Below are the code and all the weights of a small trained network. Each question names an input and a target symbol and asks about switching units off, where a switched-off unit gives its printed mean instead of its output.

import numpy as np


def w(rows, s, z=0):
    codes = np.array(rows[::2]) - 128.0
    scale = np.full(codes.shape[1], s)
    scale[-1] = z or s
    return codes * scale


def norm(h):
    return h / np.sqrt((h * h).mean(-1, keepdims=True) + 1e-5)


def f(y):
    return y / 2 * (1 + np.tanh(0.7978845608 * (y + 0.044715 * y**3)))


def softmax(a):
    e = np.exp(a - a.max(-1, keepdims=True))
    return e / e.sum(-1, keepdims=True)


def log_softmax(a):
    a = a - a.max(-1, keepdims=True)
    return a - np.log(np.exp(a).sum(-1, keepdims=True))


def net(x, mask):
    ids = ['αβγηθλμξπστφψ'.index(c) for c in x.split()]
    T = len(ids)
    res = E[ids] + P[:T]
    u = 0
    for l in range(2):
        r = norm(res)
        for j in range(3):
            rows = slice(3 * j, 3 * j + 3)
            q, k, v = (r @ M[l][rows].T for M in (Q, K, V))
            z = softmax(np.where(np.tri(T) > 0, q @ k.T / 3**0.5, -1e9)) @ v
            o = O[l][rows]
            res = res + np.where(mask[u + j], z, o[:, -1]) @ o[:, :-1]
        u += 3
        y = f(norm(res) @ A[l][:, :-1].T + A[l][:, -1])
        res = res + np.where(mask[u : u + 8], y, B[l][:, -1]) @ B[l][:, :-1]
        u += 8
    return log_softmax(norm(res)[-1] @ U[:, :-1].T + U[:, -1])


Q, K, V, O, A, B = {}, {}, {}, {}, {}, {}
E = w([
[80,142,69,95],'α',
[78,149,67,90],'β',
[80,141,72,89],'γ',
[81,142,68,91],'η',
[79,140,69,86],'θ',
[77,175,64,102],'λ',
[70,36,177,143],'μ',
[136,84,7,84],'ξ',
[141,87,2,91],'π',
[104,6,154,142],'σ',
[92,225,192,208],'τ',
[189,38,62,133],'φ',
[167,23,125,144],'ψ',
],0.003)
P = w([
[1,114,127,20],'0',
[118,185,36,177],'1',
[63,88,113,174],'2',
[92,116,155,77],'3',
[109,102,119,162],'4',
[121,133,157,81],'5',
[136,109,126,158],'6',
[145,138,160,87],'7',
[156,113,135,152],'8',
[167,145,169,82],'9',
],0.0073)
Q[0] = w([
[136,138,92,156],'L0H1',
[82,206,87,64],'L0H1',
[139,226,114,104],'L0H1',
[148,127,157,180],'L0H2',
[129,90,105,186],'L0H2',
[108,168,88,88],'L0H2',
[117,146,106,167],'L0H3',
[167,73,167,5],'L0H3',
[149,153,136,48],'L0H3',
],0.02)
K[0] = w([
[113,148,100,68],'L0H1',
[246,62,105,55],'L0H1',
[244,123,194,78],'L0H1',
[39,140,180,106],'L0H2',
[129,147,160,25],'L0H2',
[229,118,159,158],'L0H2',
[101,112,101,126],'L0H3',
[233,162,206,158],'L0H3',
[199,102,166,92],'L0H3',
],0.014)
V[0] = w([
[92,221,136,96],'L0H1',
[100,201,206,79],'L0H1',
[124,144,189,107],'L0H1',
[138,171,163,1],'L0H2',
[183,144,83,119],'L0H2',
[102,67,125,120],'L0H2',
[116,208,107,107],'L0H3',
[166,90,41,17],'L0H3',
[67,212,79,92],'L0H3',
],0.0086)
O[0] = w([
[82,208,184,86,197],'L0H1',
[125,179,165,27,161],'L0H1',
[151,130,135,52,116],'L0H1',
[16,141,40,206,150],'L0H2',
[144,181,159,117,95],'L0H2',
[110,106,126,69,167],'L0H2',
[210,138,168,142,158],'L0H3',
[183,40,2,117,185],'L0H3',
[238,181,147,110,253],'L0H3',
],0.0065,0.0052)
A[0] = w([
[68,229,217,177,2],'L0N1',
[150,2,140,73,136],'L0N2',
[199,25,176,175,133],'L0N3',
[143,121,253,214,157],'L0N4',
[229,127,162,163,128],'L0N5',
[36,218,129,186,10],'L0N6',
[92,87,162,233,182],'L0N7',
[74,94,204,60,146],'L0N8',
],0.0089,0.0023)
B[0] = w([
[197,136,92,169,172],'L0N1',
[81,243,118,163,210],'L0N2',
[49,192,70,158,171],'L0N3',
[75,224,221,172,148],'L0N4',
[186,177,58,120,186],'L0N5',
[156,68,21,97,254],'L0N6',
[28,9,172,144,250],'L0N7',
[35,116,133,141,190],'L0N8',
],0.012,0.0031)
Q[1] = w([
[87,173,60,134],'L1H1',
[162,150,88,118],'L1H1',
[115,128,107,99],'L1H1',
[119,96,97,139],'L1H2',
[62,180,155,107],'L1H2',
[43,135,117,120],'L1H2',
[158,152,220,204],'L1H3',
[81,254,125,144],'L1H3',
[88,187,82,99],'L1H3',
],0.02)
K[1] = w([
[129,86,113,169],'L1H1',
[106,150,109,164],'L1H1',
[123,110,97,125],'L1H1',
[122,158,100,104],'L1H2',
[76,84,125,178],'L1H2',
[60,122,87,151],'L1H2',
[72,132,68,71],'L1H3',
[111,4,149,102],'L1H3',
[138,73,158,136],'L1H3',
],0.023)
V[1] = w([
[24,74,167,90],'L1H1',
[128,254,161,140],'L1H1',
[130,163,107,164],'L1H1',
[142,136,155,155],'L1H2',
[82,122,70,20],'L1H2',
[188,185,153,66],'L1H2',
[100,192,108,97],'L1H3',
[48,219,96,66],'L1H3',
[115,85,95,75],'L1H3',
],0.01)
O[1] = w([
[140,25,66,108,176],'L1H1',
[29,163,192,55,50],'L1H1',
[105,164,123,127,121],'L1H1',
[155,127,89,130,86],'L1H2',
[32,174,210,97,253],'L1H2',
[74,179,1,65,134],'L1H2',
[67,69,122,151,147],'L1H3',
[53,71,75,147,164],'L1H3',
[86,169,131,161,168],'L1H3',
],0.0077)
A[1] = w([
[114,24,140,69,134],'L1N1',
[85,141,229,123,62],'L1N2',
[202,135,126,50,173],'L1N3',
[126,137,49,106,139],'L1N4',
[249,91,156,129,85],'L1N5',
[101,193,178,185,118],'L1N6',
[208,122,153,235,5],'L1N7',
[82,156,193,138,97],'L1N8',
],0.014,0.0025)
B[1] = w([
[42,99,101,204,255],'L1N1',
[94,254,94,179,207],'L1N2',
[70,44,89,127,216],'L1N3',
[151,134,220,173,249],'L1N4',
[58,101,80,208,156],'L1N5',
[146,16,142,95,204],'L1N6',
[163,124,198,57,164],'L1N7',
[118,115,66,172,193],'L1N8',
],0.017,0.0049)
U = w([
[128,158,92,18,204],'α',
[127,123,123,74,64],'β',
[122,137,134,108,3],'γ',
[113,240,187,150,190],'η',
[126,126,123,81,51],'θ',
[116,37,115,167,144],'λ',
[175,138,54,160,100],'μ',
[173,137,44,169,198],'ξ',
[129,126,109,72,65],'π',
[2,120,97,149,171],'σ',
[129,131,124,84,50],'τ',
[166,68,219,107,141],'φ',
[227,126,177,160,142],'ψ',
],0.015,0.0052)

Each question gives the input, a string of symbols that net reads in full, and the target symbol t.
The units are the heads (3 rows each of Q, K, V and O) and the neurons (one row each of A and B). Each row of codes is followed by its name. A weight is (code - 128) times the scale printed after its matrix; where a second scale follows, it is the last column's (O, A, B and U).
mask holds one flag per unit, layer by layer, with each layer's heads first. A switched-off unit (its flag False) gives its mean, the last column of its rows in O or B, instead of its output. The means were averaged over made-up inputs and are rounded, as every weight is.
A unit's drop is (log p(t) with every unit on - log p(t) with that unit switched off) / (log p(t) with every unit on - log p(t) with every unit switched off).
The circuit of an input: a set's keep is (log p(t) with only the set's units on - log p(t) with every unit switched off) / (log p(t) with every unit on - log p(t) with every unit switched off). Starting from the 12 units with the biggest drops (on a tie, the unit counted first), units are removed one at a time, each time the one whose removal leaves the highest keep (on an exact tie, the one counted first), for as long as the keep stays at least 0.8.
units of the circuit, in order: the units of the circuit, biggest drop first
most important unit: the unit with the biggest drop
top k neurons: the k neurons with the biggest drops, biggest first
top k neurons in layer l: the k neurons of layer l with the biggest drops, biggest first
which heads matter: for each layer, one digit per head in row order, 1 if its drop is at least 0.15 and else 0, layers parted by /
input σ τ η λ η θ, target α: units of the circuit, in order => L0H2, L0H3, L0H1, L1H2
input φ λ π α λ θ β τ ψ β, target φ: most important unit => L0H1
input π λ β σ λ τ θ λ τ α, target η: which heads matter => 000 / 000
input γ λ λ λ λ τ β π, target η: top 2 neurons in layer 0 => L0N4, L0N6
input σ τ λ β, target η: units of the circuit, in order => L0H3, L1N2
input α ψ γ τ μ ξ α β φ φ, target ψ: which heads matter => 100 / 110
input τ τ τ, target ξ: top 4 neurons => L0N6, L0N1, L0N8, L0N7
input τ λ σ β, target λ: which heads matter => 110 / 010
input λ β α θ τ σ, target η: top 2 neurons in layer 0 => L0N4, L0N7
input η τ τ η λ α λ β, target α: which heads matter => 101 / 000
input λ β ψ λ σ λ ψ λ, target φ: which heads matter => 111 / 111
input π θ τ τ η α λ λ τ θ, target η: which heads matter => 001 / 000
input τ λ τ μ λ τ, target η: top 3 neurons => L1N2, L0N6, L0N7
input π τ γ λ, target η: which heads matter => 001 / 100
input α μ τ τ λ γ, target η: most important unit => L1N2
input λ ξ τ β, target η: which heads matter => 011 / 100
input μ π π θ π λ η λ τ θ, target η: which heads matter => 000 / 000
input η ψ θ β τ φ λ τ, target ψ: which heads matter => 000 / 000
input τ τ ξ γ, target η: which heads matter => 001 / 100
input μ φ β π, target ψ: most important unit => L0H1
input α λ η π π η τ λ θ α, target α: which heads matter => 111 / 000
input λ λ α ξ τ γ λ θ φ τ, target ψ: which heads matter => 100 / 010
input τ γ τ λ λ γ α π μ λ, target ξ: top 2 neurons in layer 0 => L0N5, L0N7
input π α α α ψ β τ φ τ λ, target ψ: top 3 neurons in layer 0 => L0N2, L0N3, L0N7
input α λ τ β π λ τ α, target η: which heads matter => 010 / 000
input τ λ μ τ μ τ ξ ψ, target φ: top 2 neurons in layer 0 => L0N2, L0N6
input γ η β τ β β τ φ η β, target ψ: most important unit => L0N2
input π θ λ σ, target λ: top 3 neurons => L1N6, L0N3, L0N7
input φ τ π π, target η: top 2 neurons => L0N6, L0N4
input β β ψ θ λ η, target α: top 3 neurons in layer 0 => L0N4, L0N7, L0N3
